The symbols move the items like this.
q126 δ q464
q126 ξ q429
q126 ψ q928
q126 ρ q487
q132 δ q660
q132 ξ q249
q132 ψ q207
q132 ρ q467
q593 δ q321
q593 ξ q250
q593 ψ q184
q593 ρ q277
q630 δ q74
q630 ξ q614
q630 ψ q330
q630 ρ q12
q928 δ q126
q928 ξ q196
q928 ψ q537
q928 ρ q305
q207 δ q132
q207 ξ q745
q207 ψ q93
q207 ρ q703
q134 δ q285
q134 ξ q978
q134 ψ q991
q134 ρ q250
q661 δ q482
q661 ξ q377
q661 ψ q950
q661 ρ q537
q667 δ q950
q667 ξ q446
q667 ψ q999
q667 ρ q429
q321 δ q76
q321 ξ q137
q321 ψ q593
q321 ρ q106
q660 δ q258
q660 ξ q773
q660 ψ q132
q660 ρ q897
q825 δ q936
q825 ξ q104
q825 ψ q112
q825 ρ q134
q950 δ q661
q950 ξ q930
q950 ψ q667
q950 ρ q812
q802 δ q139
q802 ξ q128
q802 ψ q992
q802 ρ q293
q728 δ q960
q728 ξ q831
q728 ψ q128
q728 ρ q215
q836 δ q148
q836 ξ q12
q836 ψ q533
q836 ρ q834
q973 δ q781
q973 ξ q467
q973 ψ q634
q973 ρ q885
q991 δ q134
q991 ξ q936
q991 ψ q44
q991 ρ q815
q250 δ q137
q250 ξ q866
q250 ψ q815
q250 ρ q76
q517 δ q196
q517 ξ q667
q517 ψ q482
q517 ρ q126
q325 δ q560
q325 ξ q488
q325 ψ q148
q325 ρ q658
q446 δ q930
q446 ξ q881
q446 ψ q43
q446 ρ q661
q302 δ q12
q302 ξ q74
q302 ψ q454
q302 ρ q148
q102 δ q305
q102 ξ q126
q102 ψ q98
q102 ρ q977
q755 δ q438
q755 ξ q207
q755 ψ q258
q755 ρ q634
q258 δ q755
q258 ξ q93
q258 ψ q660
q258 ρ q795
q930 δ q377
q930 ξ q658
q930 ψ q446
q930 ρ q482
q415 δ q288
q415 ξ q21
q415 ψ q977
q415 ρ q169
q555 δ q89
q555 ξ q592
q555 ψ q74
q555 ρ q488
q298 δ q104
q298 ξ q891
q298 ψ q885
q298 ρ q936
q277 δ q106
q277 ξ q76
q277 ψ q222
q277 ρ q614
q897 δ q795
q897 ξ q755
q897 ψ q467
q897 ρ q891
q70 δ q98
q70 ξ q537
q70 ψ q464
q70 ρ q116
q960 δ q992
q960 ξ q933
q960 ψ q728
q960 ρ q640
q438 δ q703
q438 ξ q132
q438 ψ q755
q438 ρ q973
q812 δ q537
q812 ξ q482
q812 ψ q429
q812 ρ q98
q98 δ q102
q98 ξ q928
q98 ψ q70
q98 ρ q443
q876 δ q885
q876 ξ q781
q876 ψ q798
q876 ρ q112
q228 δ q653
q228 ξ q443
q228 ψ q288
q228 ρ q933
q533 δ q836
q533 ξ q302
q533 ψ q488
q533 ρ q918
q885 δ q298
q885 ξ q384
q885 ψ q876
q885 ρ q825
q592 δ q330
q592 ξ q399
q592 ψ q237
q592 ρ q454
q44 δ q991
q44 ξ q825
q44 ψ q67
q44 ρ q165
q703 δ q467
q703 ξ q660
q703 ψ q438
q703 ρ q781
q128 δ q728
q128 ξ q169
q128 ψ q808
q128 ρ q671
q330 δ q630
q330 ξ q356
q330 ψ q592
q330 ρ q302
q815 δ q250
q815 ξ q285
q815 ψ q165
q815 ρ q321
q169 δ q831
q169 ξ q228
q169 ψ q318
q169 ρ q960
q614 δ q237
q614 ξ q495
q614 ψ q356
q614 ρ q555
q178 δ q112
q178 ξ q885
q178 ψ q491
q178 ρ q44
q831 δ q933
q831 ξ q653
q831 ψ q169
q831 ρ q992
q67 δ q44
q67 ξ q112
q67 ψ q978
q67 ρ q546
q512 δ q739
q512 ξ q506
q512 ψ q414
q512 ρ q773
q21 δ q116
q21 ξ q98
q21 ψ q487
q21 ρ q228
q260 δ q488
q260 ξ q89
q260 ψ q12
q260 ρ q560
q537 δ q928
q537 ξ q517
q537 ψ q812
q537 ρ q102
q104 δ q491
q104 ξ q798
q104 ψ q298
q104 ρ q978
q881 δ q658
q881 ξ q560
q881 ψ q834
q881 ρ q377
q773 δ q93
q773 ξ q509
q773 ψ q249
q773 ρ q755
q798 δ q876
q798 ξ q973
q798 ψ q891
q798 ρ q178
q443 δ q977
q443 ξ q305
q443 ψ q116
q443 ρ q314
q93 δ q207
q93 ξ q650
q93 ψ q773
q93 ρ q438
q795 δ q634
q795 ξ q438
q795 ψ q897
q795 ρ q798
q399 δ q356
q399 ξ q277
q399 ψ q233
q399 ρ q630
q739 δ q509
q739 ξ q293
q739 ψ q512
q739 ρ q93
q650 δ q745
q650 ξ q414
q650 ψ q509
q650 ρ q132
q97 δ q776
q97 ξ q184
q97 ψ q76
q97 ρ q233
q509 δ q650
q509 ξ q13
q509 ψ q739
q509 ρ q207
q384 δ q891
q384 ξ q795
q384 ψ q781
q384 ρ q104
q640 δ q506
q640 ξ q802
q640 ψ q215
q640 ρ q739
q546 δ q165
q546 ξ q991
q546 ψ q866
q546 ρ q184
q936 δ q978
q936 ξ q491
q936 ψ q825
q936 ρ q285
q293 δ q13
q293 ξ q671
q293 ψ q506
q293 ρ q650
q992 δ q802
q992 ξ q808
q992 ψ q960
q992 ρ q506
q560 δ q736
q560 ξ q533
q560 ψ q325
q560 ρ q418
q116 δ q443
q116 ξ q102
q116 ψ q21
q116 ρ q653
q491 δ q178
q491 ξ q876
q491 ψ q104
q491 ρ q67
q978 δ q67
q978 ξ q178
q978 ψ q936
q978 ρ q866
q866 δ q546
q866 ξ q44
q866 ψ q285
q866 ρ q66
q414 δ q512
q414 ξ q640
q414 ψ q13
q414 ρ q249
q454 δ q302
q454 ξ q630
q454 ψ q89
q454 ρ q836
q634 δ q973
q634 ξ q703
q634 ψ q795
q634 ρ q876
q249 δ q773
q249 ξ q739
q249 ψ q745
q249 ρ q258
q506 δ q293
q506 ξ q139
q506 ψ q640
q506 ρ q509
q13 δ q414
q13 ξ q215
q13 ψ q293
q13 ρ q745
q429 δ q812
q429 ξ q661
q429 ψ q196
q429 ρ q70
q76 δ q97
q76 ξ q66
q76 ψ q321
q76 ρ q495
q776 δ q222
q776 ξ q593
q776 ψ q97
q776 ρ q399
q999 δ q667
q999 ξ q43
q999 ψ q377
q999 ρ q196
q318 δ q169
q318 ξ q288
q318 ψ q314
q318 ρ q728
q184 δ q593
q184 ξ q815
q184 ψ q66
q184 ρ q222
q139 δ q671
q139 ξ q728
q139 ψ q802
q139 ρ q13
q288 δ q228
q288 ξ q116
q288 ψ q415
q288 ρ q831
q377 δ q999
q377 ξ q418
q377 ψ q930
q377 ρ q517
q196 δ q429
q196 ξ q950
q196 ψ q517
q196 ρ q464
q977 δ q415
q977 ξ q487
q977 ψ q443
q977 ρ q318
q74 δ q555
q74 ξ q237
q74 ψ q630
q74 ρ q260
q165 δ q815
q165 ξ q134
q165 ψ q546
q165 ρ q593
q285 δ q866
q285 ξ q67
q285 ψ q134
q285 ρ q137
q488 δ q533
q488 ξ q454
q488 ψ q260
q488 ρ q736
q137 δ q66
q137 ξ q546
q137 ψ q250
q137 ρ q97
q918 δ q834
q918 ξ q148
q918 ψ q736
q918 ρ q446
q745 δ q249
q745 ξ q512
q745 ψ q650
q745 ρ q660
q658 δ q418
q658 ξ q736
q658 ψ q881
q658 ρ q999
q653 δ q314
q653 ξ q977
q653 ψ q228
q653 ρ q808
q106 δ q495
q106 ξ q97
q106 ψ q277
q106 ρ q237
q482 δ q517
q482 ξ q999
q482 ψ q661
q482 ρ q928
q89 δ q454
q89 ξ q330
q89 ψ q555
q89 ρ q533
q112 δ q825
q112 ξ q298
q112 ψ q178
q112 ρ q991
q43 δ q446
q43 ξ q834
q43 ψ q418
q43 ρ q950
q467 δ q897
q467 ξ q258
q467 ψ q703
q467 ρ q384
q215 δ q640
q215 ξ q992
q215 ψ q671
q215 ρ q512
q933 δ q808
q933 ξ q314
q933 ψ q831
q933 ρ q802
q495 δ q233
q495 ξ q776
q495 ψ q106
q495 ρ q592
q356 δ q614
q356 ξ q106
q356 ψ q399
q356 ρ q74
q464 δ q70
q464 ξ q812
q464 ψ q126
q464 ρ q21
q12 δ q260
q12 ξ q555
q12 ψ q302
q12 ρ q325
q314 δ q318
q314 ξ q415
q314 ψ q653
q314 ρ q128
q66 δ q184
q66 ξ q165
q66 ψ q137
q66 ρ q776
q305 δ q487
q305 ξ q464
q305 ψ q102
q305 ρ q415
q237 δ q592
q237 ξ q233
q237 ψ q614
q237 ρ q89
q418 δ q43
q418 ξ q918
q418 ψ q658
q418 ρ q667
q781 δ q384
q781 ξ q897
q781 ψ q973
q781 ρ q298
q233 δ q399
q233 ξ q222
q233 ψ q495
q233 ρ q330
q736 δ q918
q736 ξ q836
q736 ψ q560
q736 ρ q43
q487 δ q21
q487 ξ q70
q487 ψ q305
q487 ρ q288
q671 δ q215
q671 ξ q960
q671 ψ q139
q671 ρ q414
q891 δ q798
q891 ξ q634
q891 ψ q384
q891 ρ q491
q834 δ q881
q834 ξ q325
q834 ψ q918
q834 ρ q930
q222 δ q277
q222 ξ q321
q222 ψ q776
q222 ρ q356
q148 δ q325
q148 ξ q260
q148 ψ q836
q148 ρ q881
q808 δ q128
q808 ξ q318
q808 ψ q933
q808 ρ q139

The rows follow the links: the fewer symbols apart two items are, the more alike their rows tend to be.

Rows of some items; one shown again gets a slightly different row:
q454 [-22,-104,63,56,75,45,14,25,24,-17,83,46,16,65,-62,13,-23,-17,46,-6,102,29,12,-40,28,-48,42,-69,-68,56,36,16,29,49,12,-33,-3,-18,-72,-54,48,-39,-45,29,19,11,42,51,10,40,13,27,11,132,3,-7,64,31,-36,-58,49,-5,-1,-90,-51,31,29,-2]
q798 [-15,-6,-38,15,27,-13,-24,52,-105,85,-36,-42,-42,-1,71,19,-24,16,-6,-28,-84,-28,-76,-13,-27,-31,-25,31,71,3,-34,58,25,-29,-20,-41,20,19,-19,-60,75,22,19,-58,-115,-20,71,-34,106,6,7,-51,-29,60,-14,46,43,-20,74,-16,-41,-71,38,90,37,34,10,35]
q165 [-43,-4,-32,96,39,-68,-14,73,-9,-15,26,74,-53,-25,42,-62,69,28,15,-16,-13,-63,-8,16,-18,-15,-85,-6,-35,27,-12,-38,-13,-39,101,9,4,7,-1,61,-13,-20,-10,4,-46,16,11,9,34,-38,3,98,14,77,22,-22,20,51,-117,-59,35,-20,-9,-1,70,-128,-37,-67]
q517 [37,18,-25,-75,-19,0,75,-12,52,-44,11,26,97,14,-67,2,-40,-47,43,18,72,40,44,-19,-21,19,57,14,-64,44,25,-9,6,69,-52,51,-15,-65,1,40,-34,20,-37,9,109,-3,-103,-22,-45,28,-37,-49,-16,-133,29,-10,13,7,23,46,25,50,-60,-68,-7,84,24,-53]
q399 [-58,-45,-2,61,71,-51,28,73,-30,103,10,16,41,98,-28,6,-9,-55,25,13,28,-16,-42,-80,-50,-35,-39,25,-47,48,-2,62,62,49,-58,18,-48,-99,57,-39,44,-6,-21,-15,-23,-12,-21,26,33,50,-12,-39,0,45,130,-29,78,11,15,-47,-1,-5,-24,-70,2,50,53,-24]
q277 [-50,-38,-37,61,58,-83,18,70,-28,119,-28,18,37,76,18,-45,9,-43,6,41,8,-37,-26,-77,-62,-24,-76,38,-38,25,-18,35,66,31,-45,30,-50,-112,96,2,27,13,-13,-24,-57,-13,-47,16,27,26,-21,-24,16,37,143,-28,46,14,-39,-23,-6,-16,-29,-36,18,-17,31,-26]
q438 [14,64,-69,8,-22,6,-8,-41,-21,12,-80,-109,-33,22,84,27,61,7,-60,-17,-114,-6,-49,-47,-7,-28,-125,25,120,-10,-21,44,-77,-53,51,27,4,3,52,-54,20,28,-21,3,-36,-26,33,9,28,-52,56,24,-11,-49,-16,6,-17,-11,-51,-13,-14,-65,46,39,48,-64,-40,47]
q293 [47,75,-22,-90,-46,-15,5,-23,-36,-43,37,9,-23,-133,-16,-6,-13,53,-1,-27,-56,-37,-16,61,-23,47,25,13,31,0,-1,-3,-45,-76,20,8,18,62,-70,73,-48,20,26,-49,6,-56,-8,-76,17,-12,-46,-49,-44,-116,-83,-1,-46,21,109,19,-8,59,-31,63,40,41,-28,2]
q745 [22,91,-1,-28,-37,-20,-8,-65,-6,-40,42,-37,-54,-79,-17,11,67,43,-57,-29,-95,-44,-45,14,-15,38,-91,2,67,-9,13,24,-111,-113,76,35,-9,54,-3,32,-61,5,19,-2,13,-64,8,-14,-17,-39,4,12,-25,-113,-33,-50,-71,25,34,-42,-10,63,-8,16,42,-33,-40,34]
q321 [-42,-31,-65,76,41,-87,8,62,-14,83,-40,39,12,29,61,-93,35,-6,-6,52,-6,-54,8,-49,-47,-20,-99,28,-41,12,-21,-7,46,-4,17,35,-32,-84,89,47,-4,12,-23,-20,-73,-8,-44,1,25,-11,-17,31,38,51,96,-22,21,31,-117,-12,6,-26,-27,-13,44,-112,-9,-37]
q305 [59,-23,66,-72,-28,93,13,-143,73,-27,35,-63,33,4,-70,20,-21,-1,-47,48,38,53,42,-48,56,14,19,-66,13,-9,59,31,-53,-14,-13,11,-29,-2,-27,-35,-29,5,-31,31,61,-59,-7,22,-70,13,15,-32,20,-47,-49,-31,-71,1,7,10,15,71,4,-59,-93,30,-1,111]
q258 [10,77,-55,7,-26,-3,-9,-51,-4,-8,-54,-102,-44,15,61,28,78,10,-66,-18,-112,-10,-47,-38,-1,-16,-131,22,115,-9,-13,43,-99,-72,64,37,0,14,49,-41,-3,20,-15,13,-13,-34,25,13,12,-57,61,32,-12,-73,-15,-9,-32,-6,-45,-23,-11,-32,40,34,45,-65,-43,43]
q555 [-30,-90,52,54,79,30,20,40,10,1,83,34,21,74,-68,24,-28,-31,45,-13,92,23,-13,-55,14,-52,28,-53,-67,66,28,42,23,50,-5,-27,-14,-34,-58,-70,57,-36,-44,22,22,3,36,50,27,49,9,13,-1,117,34,-14,81,31,-14,-67,45,-5,-1,-98,-35,53,32,-15]
q667 [3,19,-18,-45,-29,-21,42,21,52,-26,-27,46,87,23,-43,-10,-30,-50,46,24,73,35,56,20,-20,35,74,36,-79,-4,-3,-48,51,92,-71,38,-14,-61,46,56,-41,11,6,16,95,42,-112,-16,-64,22,-38,-27,3,-94,62,3,12,-22,8,73,1,33,-51,-44,-6,53,29,-80]
q592 [-45,-65,29,54,81,-11,31,59,-13,49,57,25,34,96,-59,35,-22,-51,43,-17,58,3,-43,-78,-18,-47,3,-11,-54,70,16,64,39,58,-37,-4,-34,-67,-8,-66,59,-26,-33,8,10,-8,9,42,31,57,2,-21,-15,67,90,-26,89,21,13,-64,24,-2,-9,-91,-16,79,53,-22]
q512 [36,82,-4,-63,-40,-25,-2,-45,-28,-37,58,-1,-39,-123,-30,-1,24,55,-26,-30,-74,-52,-27,42,-21,48,-28,2,40,-2,14,6,-78,-105,53,24,0,60,-41,68,-64,8,29,-33,14,-71,-2,-52,-4,-20,-26,-26,-37,-114,-63,-31,-65,28,88,-15,-11,77,-28,37,34,8,-29,15]
q318 [27,40,23,-50,-82,82,-36,-69,37,-50,-90,-85,-4,17,31,64,-14,-10,-35,-6,-18,79,33,57,60,16,72,11,66,-78,-19,-41,-10,44,-46,-32,39,54,21,-55,1,9,42,41,46,66,13,9,-61,-21,44,6,13,-39,-59,57,-51,-86,24,83,-41,-38,63,56,-45,19,-3,35]
q950 [12,23,-21,-50,-26,-25,54,17,54,-32,-18,41,91,24,-53,-4,-29,-55,48,20,72,33,53,12,-19,32,70,33,-76,9,2,-39,42,87,-70,43,-10,-62,33,49,-42,8,-8,13,103,34,-111,-18,-56,26,-39,-32,-2,-107,47,0,13,-16,13,68,12,38,-53,-52,-4,63,28,-79]
q250 [-40,-14,-49,89,39,-74,-9,73,-4,12,2,68,-33,-18,60,-81,67,24,4,7,-7,-61,9,-2,-27,-15,-98,0,-34,19,-12,-38,1,-32,88,21,-4,-18,30,66,-15,-9,-26,-4,-54,7,-7,10,30,-39,-4,87,23,72,37,-21,20,48,-134,-43,31,-28,-19,1,66,-143,-32,-61]
q928 [61,-10,3,-94,-8,46,67,-83,60,-46,47,-14,84,1,-83,3,-45,-22,10,36,65,47,44,-55,10,7,36,-35,-31,47,54,26,-33,21,-25,43,-28,-49,-42,8,-25,17,-63,8,98,-64,-63,-15,-43,27,-24,-55,-10,-112,-30,-29,-16,31,23,22,38,72,-46,-83,-48,76,9,34]
q897 [11,39,-86,1,-9,5,-8,-12,-45,49,-91,-105,-32,34,99,31,26,3,-48,-6,-112,1,-52,-53,-10,-43,-95,35,117,1,-28,52,-40,-32,23,11,13,-4,42,-69,55,41,-22,-20,-70,-23,41,-9,59,-41,43,-11,-15,-19,-16,29,7,-16,-26,1,-28,-89,54,66,40,-36,-31,43]
q377 [-9,15,-1,-26,-32,-32,25,29,51,-17,-39,57,72,27,-29,-23,-18,-49,40,33,79,26,65,40,-14,41,77,39,-85,-28,-11,-68,67,96,-78,23,-7,-49,72,61,-45,1,25,20,81,65,-107,-7,-71,16,-37,-12,22,-67,69,6,-3,-33,-3,75,-6,22,-45,-26,-13,27,30,-89]
q533 [-15,-114,76,52,43,54,-18,-1,51,-20,50,65,3,24,-26,-34,-23,4,26,29,115,27,70,0,56,-19,65,-77,-83,0,30,-42,49,43,8,-47,7,2,-45,-9,17,-38,-21,38,3,39,25,45,-25,19,6,56,55,153,-21,2,14,17,-84,-9,43,-1,7,-58,-74,-37,12,8]
q660 [12,87,-46,7,-33,-6,-9,-59,2,-13,-43,-94,-47,0,49,26,81,13,-70,-20,-112,-12,-53,-29,-2,-5,-132,17,109,-10,-10,37,-105,-73,74,38,-4,20,46,-31,-14,15,-12,12,-5,-36,25,14,4,-59,51,38,-17,-83,-13,-18,-38,6,-40,-29,-10,-17,37,22,45,-70,-48,42]
q671 [54,67,-45,-105,-55,9,7,-2,-34,-51,-14,0,4,-103,16,4,-45,38,21,-31,-42,-2,4,81,-11,41,75,28,32,-5,-14,-26,-11,-30,-11,-3,44,60,-69,52,-24,33,29,-40,9,-16,-9,-82,28,-11,-41,-56,-43,-103,-101,40,-28,-15,109,64,-19,9,-9,91,35,60,-18,-13]
q795 [10,28,-82,6,-7,5,-8,-2,-54,56,-92,-102,-25,32,103,26,17,4,-46,-5,-109,1,-54,-47,-10,-46,-86,36,117,6,-36,51,-27,-29,13,3,17,-7,39,-73,63,40,-20,-27,-81,-22,47,-12,69,-31,37,-16,-20,-1,-20,35,14,-19,-17,2,-30,-92,52,74,42,-27,-21,50]
q537 [61,-3,-3,-93,-10,36,72,-64,54,-46,40,-6,88,-1,-81,6,-45,-28,23,30,65,42,45,-46,-1,8,43,-29,-34,56,50,24,-24,33,-30,49,-26,-52,-39,17,-29,18,-58,6,100,-51,-70,-15,-41,29,-25,-54,-17,-119,-22,-26,-6,31,24,30,37,69,-48,-83,-37,83,7,15]
q773 [18,94,-10,-15,-36,-15,-12,-66,0,-36,12,-54,-59,-48,4,20,82,33,-66,-26,-105,-35,-50,-3,-5,27,-111,3,83,-11,3,33,-119,-104,82,43,-14,44,23,13,-52,3,9,5,14,-54,11,4,-17,-46,24,28,-20,-110,-20,-45,-60,19,0,-43,-6,43,8,11,41,-46,-41,37]

Each walk starts at a row. The symbols on each line, taken left to right, move it on to the next item.
Answer with the item's row; about right is enough.
---
[56,68,-44,-108,-54,1,9,-3,-39,-50,0,6,-3,-121,9,4,-46,42,15,-29,-41,-5,6,81,-15,44,66,22,31,-4,-10,-21,-18,-39,-5,-2,38,63,-71,60,-26,29,30,-50,5,-24,-8,-86,25,-12,-40,-58,-44,-110,-103,34,-31,-8,113,52,-20,19,-18,87,34,57,-20,-14]
ρ ξ δ δ ψ ρ: [24,94,4,-41,-39,-25,-13,-61,-13,-41,47,-29,-51,-91,-19,9,57,47,-50,-33,-88,-44,-42,18,-15,46,-75,-1,60,-9,10,25,-109,-116,70,36,-8,57,-13,45,-66,5,21,-16,12,-70,5,-23,-10,-35,-2,0,-31,-119,-38,-49,-71,29,47,-41,-9,71,-14,18,39,-19,-38,32]
ξ δ ρ ψ δ δ: [19,98,-16,-9,-35,-14,-14,-66,1,-31,5,-66,-55,-37,12,25,81,27,-67,-28,-107,-27,-50,-10,-7,16,-118,7,86,-10,5,35,-116,-96,79,44,-10,36,27,1,-50,6,7,9,11,-51,11,10,-13,-50,37,34,-21,-104,-19,-41,-60,16,-11,-42,-8,26,16,14,40,-58,-41,38]
---
[35,15,73,-43,-73,93,-34,-120,63,-34,-48,-93,-8,29,-2,56,-1,-8,-56,19,-2,75,37,22,75,20,43,-25,60,-83,10,-17,-28,21,-34,-25,8,43,23,-63,-10,0,25,48,44,32,20,35,-86,-15,49,7,31,-23,-45,18,-75,-65,5,53,-30,0,60,8,-87,9,0,89]
δ ρ ψ ψ ξ ρ δ ψ: [40,56,-12,-68,-81,64,-20,-34,12,-57,-93,-60,-3,-6,43,57,-29,-9,-5,-22,-29,67,32,73,39,17,90,26,59,-66,-33,-48,10,48,-46,-29,54,58,1,-28,8,20,35,20,39,69,10,-19,-32,-22,23,-9,-8,-54,-78,73,-30,-78,41,98,-42,-58,50,87,-14,39,-6,3]
δ ξ ξ ψ δ ψ ψ ξ: [57,-22,70,-66,-36,98,7,-150,73,-23,27,-68,26,8,-60,24,-17,0,-52,49,36,53,46,-43,60,14,23,-61,25,-26,54,22,-51,-14,-14,4,-28,3,-18,-41,-29,5,-23,29,54,-49,-1,30,-76,3,27,-23,26,-44,-47,-30,-73,-7,3,15,8,67,12,-58,-102,24,-2,116]
---
[-52,-42,-13,59,68,-61,26,69,-34,109,-2,16,45,94,-18,-9,-9,-55,21,18,18,-26,-39,-85,-54,-32,-48,32,-43,39,-7,62,66,47,-59,19,-51,-104,68,-32,42,1,-17,-21,-30,-10,-30,25,31,47,-13,-40,4,41,141,-33,70,10,0,-39,-2,-7,-23,-61,3,35,51,-23]
δ ρ ρ δ ξ: [-25,-96,61,53,78,38,16,33,18,-8,81,40,21,67,-62,19,-27,-23,50,-13,94,23,1,-48,23,-52,36,-60,-68,64,32,32,24,51,2,-32,-8,-24,-70,-57,55,-38,-46,28,20,4,36,52,22,45,14,18,6,121,14,-16,78,37,-24,-64,50,-5,-1,-92,-42,42,34,-6]
ρ ρ ρ ρ ξ δ δ ξ: [-20,-5,13,-5,-31,-28,9,26,60,-7,-45,63,58,20,-20,-34,-18,-40,26,40,82,22,76,49,-2,45,76,30,-91,-52,-14,-83,79,94,-73,9,-9,-39,74,68,-49,-7,33,25,58,79,-92,2,-80,14,-29,5,40,-28,67,9,-14,-39,-21,76,-9,22,-33,-17,-23,-4,28,-78]
---
[-25,-24,30,6,-25,-20,-11,18,59,-1,-41,64,38,18,-10,-46,-13,-28,19,51,87,23,83,56,13,43,80,17,-88,-67,-14,-95,86,85,-66,-6,-8,-29,72,67,-44,-11,39,26,40,84,-70,6,-86,12,-28,20,57,16,56,8,-20,-38,-46,75,-13,20,-25,-12,-42,-28,26,-60]
δ ξ ρ ξ ξ ξ: [-15,-114,78,44,40,44,-19,-5,59,-18,39,66,3,19,-20,-41,-22,6,20,39,115,27,75,12,59,-9,71,-72,-85,-17,27,-59,52,44,6,-46,6,1,-36,3,7,-40,-16,34,-1,48,21,41,-33,20,5,57,59,153,-17,5,5,12,-88,4,39,3,4,-47,-73,-51,8,7]
δ ρ δ ρ ρ: [43,12,-26,-84,-12,6,77,-20,53,-44,19,15,99,10,-72,4,-44,-36,41,22,70,43,43,-26,-13,13,56,2,-58,51,31,1,4,57,-46,50,-18,-64,-15,32,-31,24,-42,12,111,-19,-94,-22,-40,28,-37,-51,-19,-130,13,-12,14,19,25,43,32,54,-57,-73,-12,85,20,-38]
---
[42,55,-24,-72,-78,57,-10,-18,5,-54,-92,-50,3,-16,41,54,-39,-2,2,-23,-28,65,28,80,32,15,96,33,55,-53,-32,-48,7,45,-47,-27,55,59,-8,-17,10,30,39,11,35,65,5,-33,-17,-22,14,-22,-16,-67,-87,80,-26,-74,48,101,-37,-56,43,94,-6,47,-9,-11]
ρ δ ξ ξ ψ ρ ξ ρ: [58,62,-47,-105,-62,13,14,3,-37,-52,-26,-7,4,-98,22,13,-53,31,24,-27,-38,9,9,84,-7,37,83,28,39,-10,-18,-29,1,-15,-20,-6,49,62,-62,47,-12,31,26,-40,13,1,-10,-85,23,-8,-36,-51,-42,-102,-103,55,-23,-22,102,74,-22,-9,-6,97,33,61,-20,-20]
ξ δ ψ ξ δ ρ δ ψ: [53,60,-50,-99,-63,19,6,0,-31,-56,-41,-14,3,-86,30,19,-53,24,22,-27,-35,24,12,82,-3,31,96,34,37,-17,-22,-35,4,2,-28,-16,54,61,-59,34,-11,32,33,-33,11,13,-10,-77,19,-14,-30,-51,-43,-92,-104,62,-19,-32,92,80,-27,-22,-2,94,30,63,-15,-24]
---
[68,-15,17,-94,-9,53,60,-96,61,-44,50,-22,78,-2,-81,8,-43,-16,3,37,64,43,45,-57,18,11,34,-50,-25,47,64,30,-35,11,-20,40,-20,-46,-48,-1,-26,16,-60,8,88,-64,-53,-6,-45,25,-13,-56,-9,-102,-34,-32,-22,34,22,17,40,73,-40,-87,-57,73,3,51]
ξ ψ ρ ρ ξ δ ξ ξ: [53,10,-22,-85,-14,17,76,-38,53,-47,25,10,98,7,-75,3,-45,-41,34,20,67,43,45,-36,-12,14,49,-10,-53,57,35,11,-5,52,-39,54,-16,-60,-23,27,-28,23,-48,10,108,-30,-91,-18,-43,28,-33,-50,-19,-125,5,-21,8,20,27,38,32,59,-54,-77,-17,90,17,-25]
ξ ξ ψ ξ δ ψ: [-24,-38,38,14,-22,-11,-20,10,62,-1,-38,68,30,12,-6,-54,-13,-21,17,53,89,23,91,54,17,39,82,8,-88,-72,-12,-100,87,81,-60,-12,-6,-23,71,60,-43,-17,37,27,33,85,-66,12,-84,8,-23,26,66,41,54,12,-23,-35,-52,70,-8,15,-19,-12,-47,-41,23,-46]
---
[-17,-114,70,50,65,53,-1,13,34,-25,75,52,14,44,-49,-8,-28,-5,39,9,117,30,35,-23,45,-43,51,-77,-72,38,35,-7,31,44,14,-45,-1,-8,-74,-39,37,-42,-44,37,16,18,38,51,1,34,10,39,29,149,-12,-5,45,28,-58,-38,46,-1,3,-79,-59,0,18,4]
ρ ψ δ ψ ρ: [-27,-49,45,22,-22,-8,-18,12,61,4,-29,71,24,11,-3,-59,-15,-19,15,56,92,22,90,57,24,36,74,-2,-92,-72,-6,-99,86,73,-48,-24,-5,-17,57,60,-40,-16,39,31,24,84,-55,18,-82,11,-27,34,66,64,41,11,-28,-35,-60,66,-5,15,-11,-16,-54,-49,21,-39]
ρ ρ ψ ξ ξ: [-21,-9,24,0,-28,-25,-4,21,58,-6,-44,62,48,21,-12,-40,-14,-35,29,46,81,21,80,59,5,41,78,25,-87,-64,-18,-91,88,85,-73,3,-10,-31,75,66,-47,-8,37,27,54,80,-86,4,-83,18,-30,10,45,-10,63,10,-19,-42,-32,76,-7,20,-28,-19,-31,-14,25,-68]
---
[-41,-6,-24,98,48,-66,-22,76,-13,-26,42,79,-67,-31,33,-56,70,37,16,-27,-8,-64,-11,23,-18,-13,-76,-9,-36,30,-9,-33,-18,-48,103,3,15,18,-12,55,-11,-37,-13,5,-40,15,23,13,40,-34,5,98,4,77,10,-21,27,55,-102,-68,33,-18,-12,2,71,-120,-34,-70]
δ ψ ψ ρ ξ ρ ξ ρ ρ: [-55,-45,-21,55,63,-73,26,67,-34,111,-12,16,42,91,-3,-21,-8,-45,13,32,16,-31,-35,-86,-59,-27,-54,36,-44,33,-12,52,63,43,-55,22,-51,-109,81,-21,33,5,-20,-25,-42,-13,-34,22,29,42,-22,-38,10,39,139,-28,66,16,-10,-35,-4,-12,-25,-50,13,17,44,-28]
ξ ρ ρ δ ρ: [-12,-117,71,53,61,56,-12,5,40,-24,67,60,7,35,-44,-17,-24,-1,38,17,117,33,45,-17,51,-34,61,-76,-77,22,39,-22,36,42,18,-42,1,-3,-69,-30,33,-44,-38,36,14,26,36,50,-8,31,10,44,33,153,-14,-2,34,26,-68,-34,49,0,9,-70,-66,-13,10,10]
